[[118 142 130 128 142 114 136 143]
 [146 110 128 131 110 151 120 110]
 [117 153 135 132 153 112 143 154]
 [117 153 135 132 153 112 143 154]
 [117 153 135 132 153 112 143 154]
 [146 111 128 131 111 151 121 110]
 [118 152 135 132 152 113 142 153]
 [117 153 135 132 153 112 143 153]]: 110

[[155 153 153 105 151 152 103 103 115 101 101 154 153 154]
 [102 103 104 155 105 102 152 155 152 155 152 100 102 102]
 [100 103 102 156 103 103 154 155 146 153 155 102 103 103]
 [154 155 157  99 154 155 103 102 108 102 103 152 153 155]
 [154 155 153 106 155 155 104 101 113 102 104 154 154 153]
 [103 100  99 153 104 101 154 156 153 156 154 103 102 101]
 [154 156 156 104 152 155 100 102 102  98 102 156 155 154]
 [101 101 101 153 101 103 154 155 152 154 154 102 104 103]]: 102

[[125 112 128 144 118 116 118 120 127 125]
 [116 126 124 134 122 128 126 130 121 127]
 [118 124 123 125 117 140 117 132 131 129]
 [127 133 125 133 133 139 130 130 132 130]
 [108 132 117 139 121 124 139 135 133 127]
 [130 108 130 131 124 132 127 135 131 124]
 [120 134 122 134 132 131 139 127 145 149]
 [122 134 133 127 135 137 142 132 112 125]
 [142 126 123 139 126 123 133 116 133 138]
 [144 136 112 144 126 135 132 132 120 138]]: 127

[[107 104 107 149 149 106]
 [105 105 128 129 125 106]
 [151 151 148 107 108 151]
 [105 104 107 150 147 105]
 [105 104 107 149 149 103]
 [105 106 107 148 150 105]
 [146 149 153 105 105 149]
 [108 106 106 150 152 105]
 [105 106 106 149 149 105]
 [151 150 149 106 109 151]
 [152 151 148 108 107 150]]: 106

[[130 128 136 130 126 141 129 128 134 131 155]
 [131 133 136 129 127 129 130 131 131 129 135]
 [131 131 128 134 131 131 130 130 130 130 129]
 [131 130 128 132 129 129 128 141 131 129 129]
 [134 127 129 136 130 141 129 132 130 131 129]]: 135

[[126 124 138 123 134 133 137 127 120 130 125 128 133 120 129 120]
 [130 131 127 115 129 137 127 133 120 126 125 117 124 125 122 130]
 [115 125 128 120 120 126 124 152 128 130 141 128 121 132 130 142]
 [128 126 131 131 128 129 130 117 126 127 126 124 132 126 127 139]
 [113 127 130 123 128 133 121 118 137 135 135 121 139 124 131 132]
 [132 118 128 133 124 126 122 115 105 131 128 128 124 118 125 123]
 [124 131 126 125 124 128 131 135 121 123 123 125 124 126 127 126]
 [133 132 132 132 127 133 125 127 148 131 121 127 126 143 116 123]
 [134 136 124 126 128 132 126 119 142 138 134 124 124 132 125 128]]: 130
---
[123, 116, 128, 151, 124] -> 123, 124

[[124, 100, 129, 125, 125, 131, 112],
 [106, 102, 132, 139, 125, 136, 113],
 [147, 114, 123, 119, 127, 124, 119]] -> 124, 119

[137, 125, 130, 104, 137, 102, 109] -> 137, 109

[133, 145, 135, 101, 125] -> 133, 125

[157, 146, 109, 130] -> 157, 130

[[138, 147, 142, 129, 108],
 [120, 142, 152, 132, 110],
 [129, 146, 148, 131, 107]] -> 138, 107
---
Input:
[[133 131 105 149 124]
 [128 109 116 127 123]]
Output: 133, 123

Input: [109 118 102 105 136 107]
Output: 109, 107

Input:
[[148 106 120 120]
 [118 117 136 137]]
Output: 148, 137

Input: [129 104 128 141 123]
Output: 129, 123

Input: [133 108 140 117 144 104 119]
Output: 133, 119

Input: [141 103 145 151]
Output: 141, 151

Input: [116 116 105 144]
Output: 116, 144

Input:
[[121 125 132 143 125 127]
 [138 130 120 152 128 132]]
Output: 121, 132
---
[[127 106 119 119 134 136 133]
 [116 115 124 121 129 120 117]
 [124 125 113 126 118 133 137]] 118

[[125 142 135 125 120 143]
 [140 114 118 145 140 106]
 [146 127 131 109 120 128]] 109

[[147 124 132 116 135 125]
 [150 130 142 106 120 127]
 [154 136 134 122 131 136]] 122

[[122 132 139 134 110 124]
 [120 127 141 132 103 125]
 [139 127 134 131 129 130]] 131

[[138 108 126 126 141 111 135]
 [112 119 117 128 133 127 107]
 [149 112 126 109 117 135 113]] 117

[[124 114 111 130 124]
 [136 127 108 117 126]
 [133 131 105 116 135]] 105

[[127 136 100 138]
 [125 125 118 148]
 [126 134 122 123]] 134
